Below are the code and all the weights of a small trained network. Each question names an input and a class and asks about switching units off, where a switched-off unit gives its printed mean instead of its output.

import numpy as np


def w(rows, s, z=0):
    codes = np.array(rows[::2]) - 128.0
    scale = np.full(codes.shape[1], s)
    scale[-1] = z or s
    return codes * scale


def f(y):
    return y / 2 * (1 + np.tanh(0.7978845608 * (y + 0.044715 * y**3)))


def log_softmax(a):
    a = a - a.max(-1, keepdims=True)
    return a - np.log(np.exp(a).sum(-1, keepdims=True))


def net(x, mask):
    res = np.array(x, float).reshape(1, 3) / 4 @ E
    y = f(res @ A[0][:, :-1].T + A[0][:, -1])
    res = res + np.where(mask, y, B[0][:, -1]) @ B[0][:, :-1]
    return log_softmax(res[-1] @ U[:, :-1].T + U[:, -1])


A, B = {}, {}
E = w([
[228,4,186,128,167,203,44,203,83,173,178,196],'x0',
[7,114,229,224,206,176,142,186,194,137,100,73],'x1',
[6,147,182,95,121,37,155,94,71,255,132,222],'x2',
],0.0094)
A[0] = w([
[156,94,159,178,185,99,73,163,79,112,172,203,113],'n0',
[63,145,172,88,110,142,144,128,59,211,122,132,78],'n1',
[152,95,68,45,54,148,122,51,96,138,161,156,170],'n2',
[54,68,197,190,100,163,130,147,173,156,120,65,104],'n3',
[97,143,183,99,74,92,102,89,93,179,118,167,125],'n4',
[184,138,54,222,135,177,94,134,145,90,91,102,88],'n5',
[198,150,110,27,147,124,157,101,117,155,139,94,76],'n6',
[214,127,85,156,101,180,97,158,162,82,143,38,182],'n7',
[65,103,115,96,106,98,153,150,166,157,162,204,245],'n8',
[176,106,97,77,102,93,95,69,60,84,99,119,87],'n9',
[152,109,60,118,102,187,75,156,153,11,170,86,100],'n10',
[156,98,118,121,183,143,90,188,56,137,155,179,115],'n11',
[115,171,226,177,209,110,161,185,188,143,147,98,71],'n12',
[117,75,183,169,255,142,51,158,113,122,228,164,103],'n13',
[34,125,157,221,189,198,122,117,199,137,110,108,210],'n14',
[190,80,165,84,140,165,57,206,101,144,138,167,108],'n15',
[124,137,232,192,180,169,152,142,205,95,89,139,121],'n16',
[110,210,88,118,151,132,188,32,171,144,88,61,82],'n17',
[190,118,78,48,60,105,145,111,61,110,163,152,221],'n18',
[155,113,79,56,87,133,71,27,114,109,107,185,94],'n19',
[118,107,170,171,186,126,114,143,178,99,59,80,100],'n20',
[186,117,90,48,162,66,127,74,113,117,148,182,85],'n21',
[104,166,182,147,138,98,144,76,54,183,185,203,93],'n22',
[189,92,181,135,142,162,39,148,96,177,118,192,96],'n23',
[180,156,52,52,73,138,101,131,124,87,148,153,127],'n24',
[21,98,231,140,181,181,91,165,147,138,57,87,164],'n25',
[178,95,187,126,130,181,110,152,91,173,134,158,145],'n26',
[63,151,69,148,45,71,186,154,126,91,99,83,75],'n27',
[91,154,27,71,139,39,210,92,174,132,145,54,176],'n28',
[178,145,87,103,172,208,92,145,184,103,81,47,81],'n29',
[55,157,133,127,138,153,134,74,59,185,139,168,77],'n30',
[78,188,87,194,89,105,198,53,209,83,96,111,124],'n31',
[94,73,158,102,114,46,85,164,73,229,134,163,125],'n32',
],0.0078,0.012)
B[0] = w([
[119,101,143,168,82,147,161,72,138,77,105,117,186],'n0',
[62,190,117,181,151,125,203,70,160,191,103,61,166],'n1',
[180,117,89,76,142,79,116,153,127,131,86,174,213],'n2',
[153,195,86,97,95,88,150,173,147,151,101,166,191],'n3',
[89,144,99,164,160,118,158,133,161,138,159,115,178],'n4',
[53,169,96,190,172,125,146,123,168,155,118,71,181],'n5',
[106,254,123,134,85,108,222,134,133,141,82,144,152],'n6',
[104,86,103,150,196,86,63,164,186,150,176,63,241],'n7',
[161,29,83,117,213,119,44,174,209,97,215,74,220],'n8',
[97,174,106,99,91,130,179,103,119,174,29,140,170],'n9',
[55,148,121,160,181,140,128,126,181,159,136,55,204],'n10',
[161,143,178,125,66,137,177,49,128,91,139,143,189],'n11',
[84,251,98,120,57,97,179,128,82,176,49,183,179],'n12',
[146,136,151,138,81,110,174,100,115,84,98,137,208],'n13',
[153,67,108,47,154,108,99,189,155,113,108,199,251],'n14',
[133,131,179,173,83,109,176,67,121,73,137,123,214],'n15',
[140,118,111,109,115,54,148,154,152,179,100,173,197],'n16',
[126,148,186,206,67,147,189,49,136,79,126,164,189],'n17',
[155,74,136,46,160,84,100,158,145,155,132,190,245],'n18',
[128,191,104,87,77,107,158,136,123,174,98,163,179],'n19',
[122,180,92,111,154,83,142,99,139,171,84,148,173],'n20',
[114,215,112,96,83,90,173,143,113,173,64,146,172],'n21',
[52,168,101,157,147,130,155,143,185,167,140,32,178],'n22',
[116,109,173,169,62,114,137,74,189,109,115,137,204],'n23',
[134,145,101,76,121,86,172,169,132,172,92,131,197],'n24',
[202,142,85,70,119,103,111,193,133,140,106,166,238],'n25',
[178,106,156,173,79,139,147,74,136,48,150,129,201],'n26',
[147,166,168,174,79,148,160,68,134,101,122,136,177],'n27',
[158,71,150,139,110,107,131,88,160,49,166,138,227],'n28',
[64,166,137,154,152,106,157,141,150,158,122,63,187],'n29',
[63,241,90,196,144,146,169,99,159,140,85,60,162],'n30',
[164,85,165,142,65,154,162,61,128,61,139,128,217],'n31',
[84,151,118,156,196,103,104,95,167,152,158,79,197],'n32',
],0.0089,0.016)
U = w([
[132,181,97,47,99,99,145,167,151,200,67,212,107],'0',
[133,144,202,177,49,123,150,65,156,37,135,139,105],'1',
[45,177,104,174,204,116,139,134,171,197,142,7,103],'2',
[188,35,121,50,224,113,80,201,163,80,227,158,254],'3',
[86,138,168,112,120,170,131,141,100,133,149,104,103],'4',
[139,162,112,118,136,171,111,127,104,136,114,177,100],'5',
[127,137,114,136,132,133,86,167,71,118,167,130,103],'6',
[120,132,121,134,113,167,98,144,119,139,163,124,100],'7',
],0.013,0.0089)

Each question gives the input, the list of numbers given to net, and the class t.
The units are the neurons (one row each of A and B). Each row of codes is followed by its name. A weight is (code - 128) times the scale printed after its matrix; where a second scale follows, it is the last column's (A, B and U).
mask holds one flag per neuron, in row order. A switched-off neuron (its flag False) gives its mean, the last column of its row in B, instead of its output. The means were averaged over made-up inputs and are rounded, as every weight is.
A unit's drop is (log p(t) with every unit on - log p(t) with that unit switched off) / (log p(t) with every unit on - log p(t) with every unit switched off).
most important unit: the unit with the biggest drop
k most important neurons: the k neurons with the biggest drops, biggest first
drop when u is switched off: that unit's drop, to one decimal
input [7,-6,0], class 1: 2 most important neurons	(n15, n26)
input [4,2,1], class 1: 4 most important neurons	(n18, n7, n13, n2)
input [2,-2,-4], class 2: most important unit	n14
input [-6,2,-7], class 2: 2 most important neurons	(n7, n10)
input [-8,-7,0], class 1: 4 most important neurons	(n28, n17, n31, n27)
input [-4,-2,1], class 1: 2 most important neurons	(n14, n7)
input [5,5,-1], class 0: 3 most important neurons	(n25, n14, n31)
input [-5,5,-1], class 0: 2 most important neurons	(n14, n25)
input [-8,-7,2], class 1: 2 most important neurons	(n28, n17)
input [6,5,-7], class 2: 4 most important neurons	(n7, n10, n5, n29)
input [6,0,8], class 2: 2 most important neurons	(n32, n22)
input [6,-1,-6], class 1: 3 most important neurons	(n15, n26, n11)
input [-4,-2,2], class 1: 2 most important neurons	(n14, n7)
input [8,-5,-7], class 1: most important neuron	(n15)
input [-8,8,0], class 0: drop when n20 is switched off	0.1
input [5,-5,-6], class 2: drop when n7 is switched off	0.7
input [1,-3,-1], class 3: drop when n12 is switched off	0.3
